Known rows, with every step that occurs
l -> k -> r -> b -> s -> h -> w: [ -33  203 -171   73  144 -216 -242 -160  169  209   69  266 -148  -94
 -101  -62  -77  -99  -10  293 -166   93 -125   22 -102  241  -61  117
  -81  223  260  298  187  118   64 -171  142  307  -48   51 -154  -60
 -133  138   19  -65 -207   -3   79  385 -117  144   31  190 -127 -260
   86   51]
x -> h -> n -> k -> r -> j -> l -> f: [-208  163  351  -45 -337   22  340  184 -243  207  -73 -171  -80  122
 -131  270   58 -514 -442    7 -177  -66  371  115 -415 -302  214  184
 -225 -490  -48  -50  348  103   61  294  136 -346  235  -39    6   83
    7   88   50 -223  -28  -81  576 -174  762   82  -37 -331  209  188
 -493  -43]
x -> j -> l -> f -> e -> s -> h -> k: [ 211 -158  202  175 -326   22  171  115   13 -209   54 -283 -209 -121
  212 -263   12  227  192 -275  170   62 -108   96   -6  -99   12 -384
   71 -195  -73 -276  -76 -210  105  263  -88 -332   33  179  132 -146
  207 -119 -335   43  176  -20   37 -424 -136  -20 -110   -2  -75 -138
   92   -1]
b -> s -> h -> k -> r -> j -> l -> f -> x: [  83  -23  234   99  -96  -32   74  -35  262   39 -200  220 -421  185
 -249 -218   58  152  282 -183 -313  -90  401 -216  151  359  -41  -65
 -119 -190  -19   84  -12   75  194  315    0  -79   33  220  257   60
  173   67  292   56  190  188  -50 -193  195  -89  -21 -113   17  297
 -241  220]
g -> w -> k -> r -> j -> l -> n -> h: [-126 -162   84 -208 -161  112  131  172 -131  178  -10  -72  293   41
  113  267  323 -263 -382 -148  -86  -31   18   44   59 -174  172  419
 -194 -188 -219 -308    1   -5 -151  -19 -135  -34  -42   37   -2  166
  -26  -33 -122 -271   38 -121  159 -116  398   90   85 -120  -99  249
 -326  115]
r -> b -> s -> h -> w -> f -> j -> l -> k: [ 122  257 -100  257  318 -104 -370 -179  213  -87   15  150  438   62
  -36 -136  -86  172 -190  391   44  -38  333  -16  262  394 -207  279
   31  308   12  346  239   85   84  444 -276  442  -18 -118  -22 -133
 -180  207   65 -393 -234  228 -223  114 -302   58 -216  119    0  312
  -40  -24]
x -> r -> j -> k: [-254  245  340  344 -134  -67   17  -10 -175   70 -215  -61 -244 -157
   30 -152  172  -15  254  -73   16  -35  299 -202  162   46  -86  -80
   40 -331  -27   71   69  488  224  281  -38 -223  -57 -181  352  162
   59   45   54 -329  245  116  272 -155  501  -23  -78 -242  281  177
  194 -185]
g -> w -> s -> h -> k -> r -> j -> l: [  45 -208 -169  209  -27   29  -51   88   71  -67 -178  133  106 -113
   68   51  178  171  311 -391   70 -214  104 -134  119  124  165   27
  230  -42 -253 -123 -485 -194   76 -232  -75 -119   -4  311  266  174
  243  -49  -44  -15  214  150 -477   42  -11  -63  139   21 -168  112
 -112  194]
h -> k -> r -> j -> l -> f -> e: [-105    6  278   58 -264 -115  201  183   61  -20 -106  -71 -420  -28
  -10  -60   34    5  108   41  -93 -103  272 -164 -114  -91  166 -296
  134 -440  -51 -158  -23  194  124  259   78 -404  198  112   27   17
  167 -151  -39   84  174  -22  315 -488  427  -53  -22  -59  119  -19
 -130  -36]
j -> r -> b -> s -> h -> w -> f -> n -> k: [ 321  104 -182   60  400  -52 -180 -141  210  -20  -17  251   91  -76
 -190 -127 -206  152   37  261   23  101  -82  -70  248  190 -243  128
  -29  330  165  263  -46  -59 -212  -43   19  439 -133 -169  -15  -33
 -144  114  324   97 -199  161 -252  451 -448  107 -116  209  -55 -113
  229  135]
k -> r -> j -> l -> f -> n -> h -> w: [ -11   64  403  258   35  117  313  165 -134   22 -227  121  -56  117
   -4   22  149  -49   26  -74  -59 -143  469  -80  138  -33  158  357
  110  -40   46  -92  -87   91   65   40  145 -432  -83  -20   94  126
  266   44  212 -343  107  247   -9  -59  690 -107 -264 -206  245   22
 -267  153]
s -> h -> w -> k -> r -> j -> l -> f -> e: [  83 -263  158   45  -49    0  102   76  111 -255  -28  194 -265  169
   92 -157   98  194  202  -47  116 -187   33 -203   97   14   97  -34
  241    5   30 -221 -271   86   10 -128   68 -375  -34  187   36 -100
  435 -180  109  134   98  235 -255 -262  180 -131  -22  -47  -46 -227
  -74  211]
g -> s -> h -> k -> r -> b: [ -66  -14 -152 -377  -55   27  -37 -106   78   65   90  -66 -384   18
  -71  -13  -69   64  171    5  -67  236 -414  129  -81   -1  -94 -255
 -127   85  163  -10  -88   41 -178 -173   80  219 -109  -41 -113   52
 -104  -82   39  391  -31 -165  -10    9 -360  109  154   60  -87 -368
  317  -70]
g -> s -> h -> w -> k -> r -> j: [  34 -429 -251 -221  104   35   -2  -97   30 -231   84  152  -77  204
  183  -56  112  163  221 -204  131  -93 -361  -52  220  -18  -64   56
   78  287   90 -241 -339   44  -89 -495   16  -25 -183   86  -16   19
  282 -162  139  178   41   99 -446   43 -281 -169  161  -28  -56 -228
  204  155]
b -> s -> h -> n -> k -> r -> j -> l -> f -> e: [ 273 -213  -18   46 -161 -236   67   -5  223  -30    6  173 -194 -104
  102 -138  -43 -112  -14    5 -186 -160  -32 -104 -103  -12  -26 -157
  -17 -257   -9  -98  135   32  150   78   -5  -79  183  412   63 -115
  171   58 -120   48    5   19  185 -142  -23   19   60  138 -199  -20
 -212  294]
j -> l -> k -> r: [-361  260  265  122 -322  -59   69  159    0  368  -87  -63   28    8
 -163  182  187 -112 -108   18 -202  -37  465 -133  -63  111  284  110
 -109 -347 -108  156   65  -27  172  286   46 -254  221  -78  -58  194
 -159  -65 -186 -190   98 -147  404 -124  485   93  -22  -95  220  229
 -287 -220]
h -> w -> f -> e -> g -> s: [ 109 -281 -448   95  361 -177    4  -72  100 -558  355 -287  415  -14
  480 -142 -269  424   26  130  521   -1 -264  180  243 -104   77 -221
  550  505  181 -371  -18  -21  -21 -201 -160 -159   26 -186 -321 -352
 -249 -274 -439 -143   14  -89 -398 -342 -758 -311 -224  310  145 -150
  611 -379]
h -> n -> k -> r -> j -> l -> f -> g: [  22  -78  152  -84 -283  -97  167  224  -64    2   15 -111 -185  -44
   64  101   -4 -262 -215  135 -117 -201  145  -92 -182 -216   15 -160
   20 -444  -58 -128   45  102   86  170    1 -294  219   56  -62  -94
  213 -136 -160   31   87  -99  412 -309  416   16   48  -50  139   31
 -236   60]
f -> e -> s -> h -> k -> r: [  48 -277 -137 -354  -69    4    6   37  142  -42  156  -98 -157  125
  152  -97  -27  309  162 -183   95  125 -445  131   34 -105  210 -344
   20   94   35 -310 -146 -232 -151 -192   95  -81    3  105 -259 -162
  -89 -222 -140  492   43 -224  -83 -264 -486  -53   96  176 -160 -354
  212  -96]
x -> k -> r -> b -> s -> h: [-209  345   48  102   24 -196 -162 -178  225  245  -30  157 -369 -213
 -175 -140  -60   52  167  107 -213  207  -93    3 -162  244  -59 -147
 -140  -11  152  297  278  141   95   50  234  263   56   77  123   61
 -360  233   71   14  -41  -16  163  157  -57  127    0  116  -43  -25
  193 -148]
e -> s -> h -> w -> f -> x -> k -> r -> b: [-143  112  -27  155  301  228 -209   -5  -47  -77 -107 -114  216  -30
 -234 -117 -239  279   16   30  151  -60   90  -65  123  221  -27  -48
  161  207   23  133 -150 -184   22  126  121  216  -62 -192  -45 -142
 -124    8  131  113   76  136 -331  -65 -226    1 -243   96  259  242
  203 -232]
g -> w -> s -> h -> n -> k -> r -> x -> j -> l: [ 187 -274  -53  307 -164  151  -76  204 -198   13 -255   65  371 -337
   20  118  109  -82   90 -392   -9 -338  142 -273    5  -38    3   28
  180 -319 -415   -8 -536 -405  177 -144 -121  -32  119  386  372  162
  381   51 -167    5  182  117 -282  194  148   92  186  -15 -132  360
 -356  257]
w -> f -> j -> r -> b -> s -> h -> n -> k: [ 358  109 -158 -262  249 -103 -319 -177  177  -17   41  102  113  116
 -149 -185 -269   69 -254  465  -73  -14  -60 -121  304  148 -371  -48
 -219  169  183  308  110  128 -245  238 -216  643 -110 -184 -164 -106
 -194   33  263  276 -291    4  -68  159 -500  216   72   38  -12   75
  132   90]
j -> k -> r -> x -> h -> w -> s: [-432  306  144  472  174   91   28   44 -320   71 -213   71  397   23
   37  153   41 -133 -129   46  212  -55  501   91 -178  -78  355  383
  186   71 -124  128  182  138  335   -9  170 -365  149 -162   99   68
   40  216  100 -526 -124  223   38  125  603 -197 -244 -181  322  244
 -243 -359]
w -> s -> h -> n -> k: [ 165 -147 -177 -276  138   89   14  -85   23 -139  279  -26  445  500
  161  101   27   16 -229    7  339   -8  -27  241   90 -137  126  270
  -94  396   53  125    8 -351 -234 -267  -90   23 -120  -57 -323 -165
  -37 -219   69   31 -328 -128 -410  204 -302  -72  177 -165 -177 -216
 -191   77]
b -> r -> x -> j -> l -> f -> s: [-202  413  322  543   -7  118   58   37 -248 -311 -140 -175 -478 -370
   29 -350   76    9  457  120  104  103  266 -141   64   25 -285 -284
  225 -216 -110   75   75  386  244  450 -257 -257  -54 -168  574  120
  288   36    3 -374  353  153  277 -375  527 -365 -283  -41  117  151
  282  -55]
e -> s -> h -> n -> k: [ 168 -283 -124 -450  -48  140  113 -127  -82 -154  339 -248  262  371
  248   36   44   -5 -195 -195  229  166 -390  404   76 -271  -32   68
 -282  295   81 -179  131 -256 -311 -184 -134   73 -164 -104 -267 -168
 -103 -182  -61   78 -156 -215 -216   12 -455   -1  136 -132 -158 -252
   74   42]
l -> k -> r -> x -> h: [-491  307  374   36 -142   69   33  130 -238  321  -98  -94  -31   45
 -185  184  153 -170 -239  -50 -135  139  395   94 -250  -92  274  161
 -128 -333 -135  -18  306  121  124  289  215 -188  205 -271   39  111
 -270  146  122 -318   14 -105  463 -140  668   27  -83 -207  265  291
 -219 -415]
l -> f -> s -> h -> w: [ 134   84   97   79  153   34   60  -54   27 -347  218   17 -241  403
  175 -111  -31  277  236   51  414  133 -266  248   -8   24   89  131
  147  566  295  -25  109 -110  -41 -278  124 -432 -309 -267 -208 -306
  156 -143   59 -113 -165  134 -342  -29 -157 -258 -205  -97   -8 -676
  322   46]
f -> e -> s -> h -> w -> k -> r -> j -> l -> n: [ 131 -409 -156  -43  -53  114    8    6  -57 -175  100    1  319  -54
  363  -71  204  103 -102 -214  133  -95 -264   23  216 -116   -6   53
  103   29 -175 -493 -169   44  -19  -65 -237  -57  -93  227  -26 -120
  265  -21 -262  -39  100   72 -143 -235  -98 -103  -19  125 -180  -16
  -64   93]
k -> r -> x -> h -> n: [-352  179  280 -204    7   86  144   13 -265   74  -21  -92  -44  250
  -85  201   82 -179 -196  -32  -51  115  141  144 -227 -289  154  157
 -106 -138    1  -59  271  180 -102   69  156 -126   64 -222  -30   46
 -195  111  301  -77  -86  -64  234  -75  489  -38   12 -320  166   26
 -128 -310]
w -> k -> r -> b: [-301  190  111 -491  -13    7   43  -28  121  128   47  -30 -498  198
 -241   17   13   30   17  317 -103  250  -79  -30  -37    0  -12 -164
 -216   36  255  186  -16  237 -289 -107  190  124  -79 -304 -252   99
 -244 -263  255  427 -107 -234  161  -34   83   80  158 -105  108 -322
  204 -175]
w -> s -> h -> n -> k -> r: [  65 -135 -210 -267   41   37    2   45   51   81  104   85  291  357
  -37  191  -37  -63 -182   15  126 -152   15   28  -40  -74  277  173
  -45  204   46  176 -196 -421 -138 -377  109  -41    8   72 -372  -48
   20 -230   38  305 -221 -172 -234  234 -172    1  233  -59  -92 -210
 -304  104]
e -> s -> h -> k: [  25 -178  -71 -348  -27   95   99 -133   19 -179  260 -217   -2  361
  178  -47   77  209   97 -264  247  248 -326  375   99 -140   55  -53
 -171  331   85 -201   44 -172 -263 -149  -64  -30 -186 -127 -169  -85
 -108 -189   29  107  -36 -138 -289  -90 -446  -88   88 -122 -127 -309
  226  -65]
g -> w -> f -> j -> r -> b -> s: [ 111  369  -34  182  322 -258 -320 -101  279  -93 -153   59 -248 -245
 -116 -389 -208  430  166  407  -65  110   37 -208  443  401 -287 -193
   29  184  266  238  -15  289  -41  247 -133  413 -132 -339   80    7
 -384    0  130    3  -43   84 -158  -79 -354   95 -173  148  212   99
  605 -187]
g -> s -> h -> w -> k -> r: [  -5 -328 -229 -341   83   33   51  -61  103 -118  174  120  -12  375
   98   53   51  184  119 -111  157   35 -423   60  124  -12  119  143
  -21  437  192 -118 -272 -218 -177 -537  104  -80 -145   -7 -249  -44
  107 -240   80  322 -110  -29 -409  112 -419 -118  130    2  -67 -379
  135   56]
e -> s -> h -> n -> k -> r -> x -> j -> l: [ 101 -288   61   68 -383  188   40   94 -326   54 -162 -148  180 -313
   34   38   91 -217   24 -414 -132 -212   -9 -166  -41 -212 -159 -193
  -66 -460 -346 -159 -274 -146  144   67 -156  -21  108  281  310  191
  354   85 -200   91  292   18  117    4  141  111  168  -89   16  320
 -212  151]
e -> s -> h -> w: [  41 -100  -88   -9  159   52   18 -198  -42 -330  250  -83  114  302
  309 -188   60  287  180 -175  386  124 -284  291  238  -35   31  146
   55  594  225 -135   -7  -78 -109 -340  -63 -160 -308 -146 -149 -152
   15 -140   -6 -162  -51   91 -532   34 -365 -194  -81 -111   -6 -413
  376  -61]
n -> k -> r -> x -> h -> w: [-314  146  188 -121   -3   92   55   86 -311  172   28   -5  156  235
  -74  243   35 -312 -326   90   12   49  157  136 -282 -283  277  329
  -91  -64  -48   19  281   42   20  -83  209 -202  151 -191 -127   14
 -112  102  243 -153 -170  -18  248  110  506  -67   -4 -224  205  126
 -274 -212]
h -> n -> k -> r -> b: [-135  152   26 -517  -84   17   45    7  -69  228  122 -129 -166  152
 -170  192  -93 -329 -310  376 -169  129 -107   71 -214 -210  -47  -65
 -289 -121  191  230  169  114 -275  -48  104  236   18 -188 -367    3
 -239 -150  107  342 -232 -335  372   98  117  222  217 -105   39 -240
  -53  -69]
j -> k -> r -> b -> s -> h: [-223  334   28  123   10 -172 -141 -225  243  222 -113  202 -385 -178
 -153 -163  -34   54  262  138 -217  214  -12   -9  -81  323  -66  -97
 -163   34  149  334  258  279  146   69  150  198    8   13  135  128
 -265  204   46  -48  -33   26  187  138  -73  133  -53  100  -26 -113
  244 -101]
j -> l -> n -> h -> k -> r -> b: [-227  304  132 -353 -206   92   89   79 -203  437   87 -197  195   82
 -109  349   64 -567 -616  337 -188  156   98  195 -278 -268  142  294
 -346 -223  -43   88  374  143 -192  236  -76  158   13 -101 -315  126
 -206   71 -101  -96 -219 -275  645   47  455  268   74 -130  -31    8
 -400  -80]
e -> g -> r -> b -> s: [ -44  241  -56 -147  188 -151   60 -399  160 -117  371 -217 -211   61
  287 -472 -138  235  167  294   55  407 -132  233  395  229 -452 -391
 -121  473  451  117  525  684 -131   63 -244  222 -239 -481   -6   -9
 -451  -93 -170 -200  -80 -119   70  -80 -404 -177 -130   38  142  -43
  866 -375]
e -> g -> w -> h -> n -> k -> r -> j -> l -> f: [ 294 -521  -29  -29 -192  -17  326  152 -154 -161   31 -156   77 -167
  198  159    1 -237 -148 -287  -34 -186  -82   39  -10 -233   -7  -93
  130 -164    3 -500 -231   10 -122 -255  -88 -211   24  207   82    6
  300 -208 -328  -58  242  -68 -103 -105  131   86  116    1  -95  102
 -175  345]
f -> b -> s -> h -> k -> r: [  71   43 -236 -381  125  -55 -185  -93  175  171  167  165 -262  296
  -49   86  -41   68  208  124  -83  145 -463   56 -113  125  -31  -63
 -200  323   91  172  132 -112   56 -288   61   77  -53  -55 -253  -89
  -84  -62  130  444 -174 -127  116  279 -470 -152  171  169 -213 -133
  156  108]

Rows
[  30 -104   12  414 -202  152  -57  229 -190   97 -282   23  365 -345
  -44  172  194  -38   61 -444  -22 -226  263 -179  -52   43  131  122
  193 -351 -487  -77 -465 -380  209   66 -135  -77   87  329  359  211
  295  143 -202 -164  230  118 -156   43  302   96   84  -21 -152  387
 -437  111]
g -> w -> s -> h -> k -> r -> x -> j -> l -> n
[  27  -37  585  238 -303  261  274  246  -75   91 -431   85 -402  -68
 -362   20  180  178  426 -507 -266  -58  491 -267  -16   92    8 -146
   57 -527 -295  -43 -437 -220   80  374  176 -307   97  146  488  272
  353  115  322  156  388  224    4 -187  555   71  -80 -222   86  235
 -377  141]
s -> h -> k -> r -> x -> j -> l -> f -> n
[  87  221 -103  234 -195 -142 -176  -18   -8  377  -24  162  151 -374
 -115   60  -22 -447 -274  229 -319  -72   11 -124 -231  123 -128  204
 -181 -250  -57  352  188  -18  234  127  -74  303   98  322   40   87
   -1  335 -252 -150 -128   -8  457  404  175  282   58  131 -163  138
 -340  184]
x -> j -> l -> n -> k -> r -> b -> s -> h -> w
[ 133 -190 -161  -82 -136 -160  -19 -117  120  116    3  206   86  -18
   37   60  100 -256  -48 -114 -264 -175   -8 -111  -22    3  -92   83
 -188 -198 -121   47  109   56   72  -34 -124  163  120  376  135  122
   74  158    3  -18    7   10   99  197  -32   49  236    7 -210  189
 -281  304]
b -> s -> h -> n -> k -> r -> j -> l
[-117  318  -72 -247 -103 -152   28  -53    5  465  104  -36  152  -72
  -67  247  -14 -603 -584  426 -312  205  -14  219 -307 -149   56  277
 -422 -122   45  176  579  195  -62  191  -83  330   78   56 -270  101
 -310  225 -157 -178 -310 -269  717  226  208  227   74   69 -148   36
 -346   -1]
j -> l -> n -> h -> k -> r -> b -> s
[ 294 -155  112  -56 -174  149  137   -3 -115 -236  137 -122  -23  163
  216   38  101 -108  -40 -126  168  -12 -135  175  -64 -186 -178    8
  -81  -55 -111 -194  180   22  -33  115 -190 -216 -121  -20   99 -151
  306    0  -73 -183  -22   59    8 -133   49  -96  -13 -157 -135 -138
  -62  274]
r -> j -> l -> f -> s -> h -> n -> k
[ 221   42 -247 -104  507  -12 -129 -191  303 -151  127  187  227  165
 -122  -22 -172  194  -28  223  127  199  -85  190  113  162 -151  247
  -38  514  132  268  133 -230 -269  -55   61  460  -97 -180 -143 -150
 -332   99  356   -7 -313   70 -387  376 -614   -2 -133  209 -177 -135
  137   96]
r -> b -> s -> h -> w -> f -> n -> k
[ 111    7  312  336 -279  121   80  168 -213  -97 -262   -8 -350 -239
  -77  -18   33  -15  332 -241  -59 -188   53 -262 -180  -39 -130 -254
  187 -375 -181  -68 -235  -18  255  128   39 -372   -6  122  357   61
  515  109  -80   60  272  193  141 -138  385  -35  -57 -113   70  -72
  -43  158]
k -> r -> x -> j -> l -> f -> s -> h -> n
[ 313 -374 -434 -149  324   61  -38  -24   88 -520  299 -247  333  100
  301  131 -138  434  146 -249  461   78 -593  305  109  -73   -4 -135
  362  533   22 -427 -145 -343 -342 -333 -144   21 -188 -197 -161 -335
 -237 -180 -282   66   62 -113 -621 -122 -905 -145  -64  231 -235 -301
  560  -34]
e -> g -> w -> f -> s -> h -> n
[  49 -293  -74  164   -8   96  165  253   86  -40 -228 -124  267 -350
  -76  183   52  278  161 -424 -121 -144  321 -162  224  114  104 -164
  306 -305 -338 -351 -445 -223  -45  148  -38  -83  235    4  265  198
 -236  -53 -170  -56  505  -30 -192 -273  -60   -6 -130  218  157  599
    8  -39]
e -> g -> w -> f -> n -> k -> r -> j -> l
[  -4  180 -243  -80  389 -145  -54    1  275  131  -62  183   69  -43
 -321  129 -271  -20 -117  427 -141   75   80  -30  -79  134   18  112
  -24  202  169  370   62 -168 -118  -65  266  349  131 -172 -281  -11
 -377   38  259  192 -249  -86   64  341 -292   47 -108  304   77  -45
    7  -24]
h -> w -> f -> n -> k -> r -> b -> s
[ 112 -243 -222 -387  183   74 -109  -98  107 -201  199   17 -230   29
  190 -236  -88  297  123  147  188  208 -659  111  133  -72 -105 -290
   60  393  256 -225 -194   78 -272 -402   62  180 -221  -26 -284 -250
   30 -222  -21  514 -113  -77 -273  -43 -533  -31   49  236 -169 -585
  470  -18]
f -> e -> s -> h -> w -> k -> r -> b
[ -76  198  -38  -82   71 -152  -96 -196  133  190   48  115 -179  -98
 -108    4  -87 -118  -36  133 -213  163 -231   87 -219   56 -151  -66
 -204    8  170  247  325  107  -66   12  156  408   30  128   17  -34
 -295  244   96   93 -173  -71  159  242 -121  192   94   68 -172  -91
   47  -45]
x -> k -> r -> b -> s -> h -> n
[ 109  280 -261  263  396 -287 -308 -270  179 -190   27  204  -93 -135
 -107 -273 -283  107  160  420  172  -21 -121 -155  157  213 -210   41
  162  452  344  333   11  245  -46 -205  -14  282 -209 -172  -39  -22
  -39   44  194  -43 -155  247 -289  384 -395   36  -80  129   47 -342
  527   15]
j -> r -> b -> s -> h -> w -> f
[ -40  -93  -13  159  -35   69 -108  112  -89    3 -219  114  -35  -56
 -141  -14   21   90  281 -220   57 -239  245 -281  -18   19  107 -154
  223 -152 -213  122 -486 -204  150 -175  115 -104   51  193  161  170
  323  -64  155  239  141   83 -224  111  147  -63  213 -105   17   75
 -174   50]
w -> s -> h -> k -> r -> x -> j
[ 354 -366 -465 -406  169 -213   15 -121  122    8  266  -14   22 -246
  182   88 -210 -214 -223  139 -154  204 -669  238  -50 -136 -218 -191
 -118  247  294 -206   92   74 -327 -506  -37  513  -50  148 -210 -141
 -253  -86 -288  261 -164 -340  -21  354 -586  194  259  352 -376 -197
  209  226]
e -> g -> w -> h -> n -> k -> r -> b -> s
[-235  405  252   63 -464   23   -1  192 -178  505 -115 -196  -27 -361
 -259  165   65 -454 -364  240 -358    1  326 -179 -257  -18  -27  -19
 -251 -674 -167  305  133   76  159  466  -45   93  188   -4    0  239
 -165  105 -285  -65   41 -251  814  -29  626  342   49  -87  159  294
 -345 -140]
x -> j -> l -> n -> k -> r -> b
[-102 -139  -13  491  137  177 -147   52  -57 -144 -232   20  501  -87
  -53  -38    6  253  129 -313   93 -395  402 -332  288  279   -2  148
  329 -116 -346  -41 -277 -163  344  294 -121  -45  119  135  372   43
  185  147   20 -277  297  370 -406 -197   16 -164 -236   16  267  773
 -111  -88]
g -> s -> h -> w -> f -> x -> k -> r -> j -> l
[  64 -191  213  338 -257   33  178   88 -117 -153 -109 -177  -76 -329
  235 -173   33   81   90 -360   34 -148  -21    0  -67 -136  -14 -337
  172 -369 -142 -419  -26   31  207  261    3 -301  118  299  287 -106
  265   83 -313 -136  303  123   72 -481  182   -5 -166   36   38  126
  -22  -12]
x -> k -> r -> j -> l -> f -> e -> s -> h -> n
[-236  350 -214  162  489  -83 -248  -37 -146  -39  -19   85  166   38
  -90  159 -232 -109  -69  378  155  -22  -36   23 -296  -15   54  225
  176  360    9  190  340  102  325 -160  145  -90  112 -379 -137 -105
 -131  177  228 -164 -207  156  178  282  -56 -349 -218  162  238  233
  209 -243]
k -> r -> x -> h -> w -> f -> b -> s
[ -59   18   75  347 -236  139  -38  161 -214  155 -248   30  357 -193
 -118  158  160 -151  -39 -266  -36 -271  474 -234  -84    3  127  104
  135 -390 -445   77 -325 -217  254  195 -126 -117  122  273  240  243
  335  141 -104 -123  166  106   48   48  449   41  104 -127  -20  384
 -558   40]
w -> s -> h -> k -> r -> x -> j -> l -> n
